Small tables with named rows and columns. After each table, cells are looked up by row and column.

Table buda
        mon  kozolid
bek     155       19
gat     215      153
pupev    82      102
mar     167      140
zapomu  140       98
nolu    197       79
litepu  161      188
ralu     59       30

mon of zapomu = 140
mon of bek = 155
kozolid of mar = 140
mon of ralu = 59
kozolid of nolu = 79
kozolid of ralu = 30
mon of pupev = 82
mon of nolu = 197
kozolid of litepu = 188
kozolid of pupev = 102

pel =
|  | sevetol | zof | sazozin | bipafa | kop | vububa | bulilat | gemula | pesino | sugako |
|---|---|---|---|---|---|---|---|---|---|---|
| kidifi | 423 | 484 | 291 | 363 | 496 | 474 | 473 | 475 | 454 | 410 |
| dasis | 445 | 504 | 558 | 336 | 566 | 459 | 291 | 519 | 381 | 499 |
| gidir | 456 | 445 | 214 | 452 | 602 | 517 | 401 | 464 | 473 | 502 |
| sume | 448 | 506 | 843 | 350 | 574 | 479 | 297 | 512 | 385 | 520 |
| norit | 449 | 506 | 291 | 350 | 579 | 480 | 302 | 514 | 388 | 523 |

kidifi, zof: 484
gidir, sugako: 502
sume, zof: 506
dasis, sugako: 499
gidir, bipafa: 452
norit, bipafa: 350
norit, sazozin: 291
kidifi, bulilat: 473
kidifi, pesino: 454
norit, gemula: 514

Table favug
,soro,zib,dozam,bofasog
mep,227,132,236,148
taluk,25,195,18,89
kas,22,85,12,103

What is the soro of mep in favug? 227
What is the bofasog of kas in favug? 103
What is the bofasog of taluk in favug? 89
What is the zib of taluk in favug? 195
What is the bofasog of mep in favug? 148
What is the zib of kas in favug? 85
What is the soro of kas in favug? 22
What is the dozam of taluk in favug? 18
Row with the largest soro: mep

divem
fields: tos, mot
tekiz: [82.8, 27.9]
mev: [15.9, 84.9]
povunat: [49.3, 21.9]
tik: [61.4, 12.7]
fus: [30.3, 39.2]

mot of mev: 84.9
tos of tekiz: 82.8
tos of mev: 15.9
mot of fus: 39.2
mot of tik: 12.7
tos of tik: 61.4
tos of fus: 30.3
mot of tekiz: 27.9
mot of povunat: 21.9
tos of povunat: 49.3

suval
         mebokod  vonupe  kaguma  mupapa
sez        0.373   0.852   0.746  -0.539
pov       -0.680   0.298   0.476  -0.732
lono       0.504   0.931   0.678  -0.603
bepava    -0.417   0.535   0.881  -0.282
reve      -0.680   0.219   0.206  -0.990
lal        0.504   0.931   0.678  -0.603
gizelam   -0.417   0.535   0.881  -0.282
ludo      -0.680   0.219   0.206  -0.990
pagoz      0.504   0.931   0.678  -0.603
fif       -0.812   0.219   0.206  -0.990

ludo, vonupe: 0.219
lal, mupapa: -0.603
bepava, mupapa: -0.282
sez, mebokod: 0.373
fif, vonupe: 0.219
ludo, mupapa: -0.990
reve, mupapa: -0.990
fif, kaguma: 0.206
lono, kaguma: 0.678
lal, kaguma: 0.678

zare =
,tud,vun,dekuvi,bemat,sive,leko,meselir,kulatam,ren,sufene
sop,-3.3,-2.4,-0.7,-3.2,-2.7,-7.3,-8.5,-6.2,3.2,2.2
tikozup,-5.8,-3.6,4.5,-2.6,2.0,1.5,0.7,-3.3,-4.3,-2.6
tipa,-5.8,-3.6,2.9,-0.1,3.1,-7.3,-9.2,-3.3,0.5,-1.6
lov,0.4,-1.4,5.3,-1.9,0.6,1.7,-1.0,-1.8,-2.4,-8.9
kirike,-1.8,-0.2,-0.6,-4.4,0.7,-4.8,-4.7,-6.2,-0.6,-4.2
sen,-3.8,-0.5,-6.8,-3.6,-3.5,-5.2,1.6,-3.4,0.6,-8.9
bet,-4.0,-2.5,-2.3,-2.9,0.3,-3.5,-9.2,-5.9,3.5,-0.6
tibeg,-5.8,-2.0,-7.2,-4.4,3.8,-6.3,-1.9,-4.7,1.3,-1.8
gan,-0.3,1.5,2.8,-3.0,-0.9,-0.3,-7.0,-3.5,0.7,0.6
ril,-3.0,-2.8,-1.8,-2.2,-4.6,-6.4,1.7,-2.9,-4.3,-3.0
vatuva,-0.7,2.4,-7.2,-1.3,-4.6,-3.5,-4.1,-1.7,-1.4,2.4

tibeg, bemat => -4.4
tibeg, kulatam => -4.7
ril, meselir => 1.7
gan, meselir => -7.0
tibeg, vun => -2.0
lov, dekuvi => 5.3
lov, vun => -1.4

